Here is a tiny trained network, its code and every weight. The questions are about switching its units off for an input and a target symbol, where a switched-off unit gives its printed mean instead of its output.

import numpy as np


def w(rows, s, z=0):
    codes = np.array(rows[::2]) - 128.0
    scale = np.full(codes.shape[1], s)
    scale[-1] = z or s
    return codes * scale


def f(y):
    return np.maximum(y, 0)


def softmax(a):
    e = np.exp(a - a.max(-1, keepdims=True))
    return e / e.sum(-1, keepdims=True)


def log_softmax(a):
    a = a - a.max(-1, keepdims=True)
    return a - np.log(np.exp(a).sum(-1, keepdims=True))


def net(x, mask):
    ids = ['ΓΛΨαβδζηθμξπστφω'.index(c) for c in x.split()]
    T = len(ids)
    res = E[ids] + P[:T]
    r = res
    for j in range(2):
        rows = slice(2 * j, 2 * j + 2)
        q, k, v = (r @ M[0][rows].T for M in (Q, K, V))
        z = softmax(np.where(np.tri(T) > 0, q @ k.T / 2**0.5, -1e9)) @ v
        o = O[0][rows]
        res = res + np.where(mask[j], z, o[:, -1]) @ o[:, :-1]
    y = f(res @ A[0][:, :-1].T + A[0][:, -1])
    res = res + np.where(mask[2:26], y, B[0][:, -1]) @ B[0][:, :-1]
    return log_softmax(res[-1] @ U[:, :-1].T + U[:, -1])


Q, K, V, O, A, B = {}, {}, {}, {}, {}, {}
E = w([
[131,151,96],'Γ',
[112,84,103],'Λ',
[107,227,88],'Ψ',
[229,249,129],'α',
[144,168,64],'β',
[139,159,106],'δ',
[32,165,202],'ζ',
[238,131,154],'η',
[128,181,102],'θ',
[169,145,233],'μ',
[108,80,104],'ξ',
[77,110,187],'π',
[115,50,80],'σ',
[128,165,102],'τ',
[232,78,176],'φ',
[130,171,97],'ω',
],0.021)
P = w([
[4,51,94],'0',
[30,103,116],'1',
[38,139,133],'2',
[46,165,160],'3',
[29,172,173],'4',
[37,179,207],'5',
[16,209,228],'6',
[25,226,246],'7',
[27,243,208],'8',
],0.0037)
Q[0] = w([
[156,5,125],'h0',
[123,62,148],'h0',
[122,84,153],'h1',
[37,151,84],'h1',
],0.014)
K[0] = w([
[102,113,45],'h0',
[134,87,75],'h0',
[97,111,117],'h1',
[140,154,255],'h1',
],0.016)
V[0] = w([
[192,219,32],'h0',
[199,60,31],'h0',
[255,117,211],'h1',
[14,169,149],'h1',
],0.0077)
O[0] = w([
[207,184,92,175],'h0',
[240,59,52,2],'h0',
[154,182,178,91],'h1',
[63,160,2,221],'h1',
],0.0069,0.0041)
A[0] = w([
[177,118,118,110],'n0',
[111,117,149,41],'n1',
[49,56,161,37],'n2',
[108,208,98,142],'n3',
[147,143,77,52],'n4',
[99,164,163,37],'n5',
[190,143,137,254],'n6',
[120,135,128,89],'n7',
[166,55,84,59],'n8',
[137,152,43,166],'n9',
[148,75,189,135],'n10',
[167,172,83,40],'n11',
[169,176,136,39],'n12',
[180,116,242,140],'n13',
[113,33,120,209],'n14',
[97,49,204,166],'n15',
[158,194,194,199],'n16',
[157,169,90,238],'n17',
[28,103,158,121],'n18',
[98,190,215,79],'n19',
[84,32,179,121],'n20',
[102,73,144,193],'n21',
[142,29,143,112],'n22',
[120,147,246,131],'n23',
],0.011,0.0062)
B[0] = w([
[21,176,158,146],'n0',
[180,134,136,132],'n1',
[144,113,83,170],'n2',
[156,116,166,252],'n3',
[59,139,17,150],'n4',
[181,103,89,169],'n5',
[179,2,132,199],'n6',
[140,123,129,133],'n7',
[44,199,166,152],'n8',
[132,156,150,211],'n9',
[81,91,86,148],'n10',
[122,223,110,167],'n11',
[52,213,196,157],'n12',
[66,141,73,174],'n13',
[118,148,216,167],'n14',
[136,208,133,168],'n15',
[135,74,138,225],'n16',
[181,84,161,225],'n17',
[129,65,128,221],'n18',
[172,103,62,219],'n19',
[192,193,149,163],'n20',
[143,176,184,162],'n21',
[152,97,136,152],'n22',
[134,142,102,195],'n23',
],0.0065,0.012)
U = w([
[104,147,170,92],'Γ',
[67,113,81,179],'Λ',
[134,134,109,83],'Ψ',
[131,151,121,195],'α',
[141,128,103,112],'β',
[145,79,168,162],'δ',
[91,241,125,2],'ζ',
[155,179,173,210],'η',
[165,90,132,163],'θ',
[189,134,10,21],'μ',
[96,154,181,100],'ξ',
[128,136,124,69],'π',
[71,168,172,212],'σ',
[137,121,120,150],'τ',
[143,142,98,71],'φ',
[85,178,203,62],'ω',
],0.013,0.0054)

Each question gives the input, a string of symbols that net reads in full, and the target symbol t.
The units are the heads (2 rows each of Q, K, V and O) and the neurons (one row each of A and B). Each row of codes is followed by its name. A weight is (code - 128) times the scale printed after its matrix; where a second scale follows, it is the last column's (O, A, B and U).
mask holds one flag per unit, heads first, then neurons. A switched-off unit (its flag False) gives its mean, the last column of its rows in O or B, instead of its output. The means were averaged over made-up inputs and are rounded, as every weight is.
A unit's drop is (log p(t) with every unit on - log p(t) with that unit switched off) / (log p(t) with every unit on - log p(t) with every unit switched off).
The circuit of an input: a set's keep is (log p(t) with only the set's units on - log p(t) with every unit switched off) / (log p(t) with every unit on - log p(t) with every unit switched off). Starting from the 12 units with the biggest drops (on a tie, the unit counted first), units are removed one at a time, each time the one whose removal leaves the highest keep (on an exact tie, the one counted first), for as long as the keep stays at least 0.8.
circuit, biggest first: the units of the circuit, biggest drop first
top k neurons: the k neurons with the biggest drops, biggest first
heads that matter: for each layer, one digit per head in row order, 1 if its drop is at least 0.15 and else 0, layers parted by /
drop of u: that unit's drop, to one decimal
input β Ψ Ψ, target ζ: heads that matter -> 11
input τ α θ, target η: circuit, biggest first -> (h0; h1)
input τ τ β φ ξ ζ π ξ ζ, target Λ: circuit, biggest first -> (h1; n18)
input Ψ ζ β β Ψ, target Λ: heads that matter -> 11
input ω ω ξ ξ ω Ψ ζ Ψ Λ, target Λ: circuit, biggest first -> (h1)
input δ ξ θ ξ β θ ζ β, target Λ: circuit, biggest first -> (h0; h1; n18)
input Ψ β π ζ Ψ, target Λ: circuit, biggest first -> (h0; n18; h1)
input ζ Ψ θ ζ θ ξ Γ, target Λ: circuit, biggest first -> (h1; h0; n18)
input α β ζ θ ζ σ θ, target Λ: circuit, biggest first -> (h0; h1; n18; n19)
input β β α Ψ τ ξ τ, target η: top 2 neurons -> (n12; n18)
input α β Λ α θ β ω, target η: top 3 neurons -> (n12; n18; n11)
input α η Γ α Ψ, target η: drop of n12 -> 0.3
input α η η ξ α Λ Ψ, target η: drop of h0 -> 0.5
input β Ψ α Γ, target η: drop of n12 -> 0.2
input ξ ζ β ζ ξ, target Λ: top neuron -> (n4)
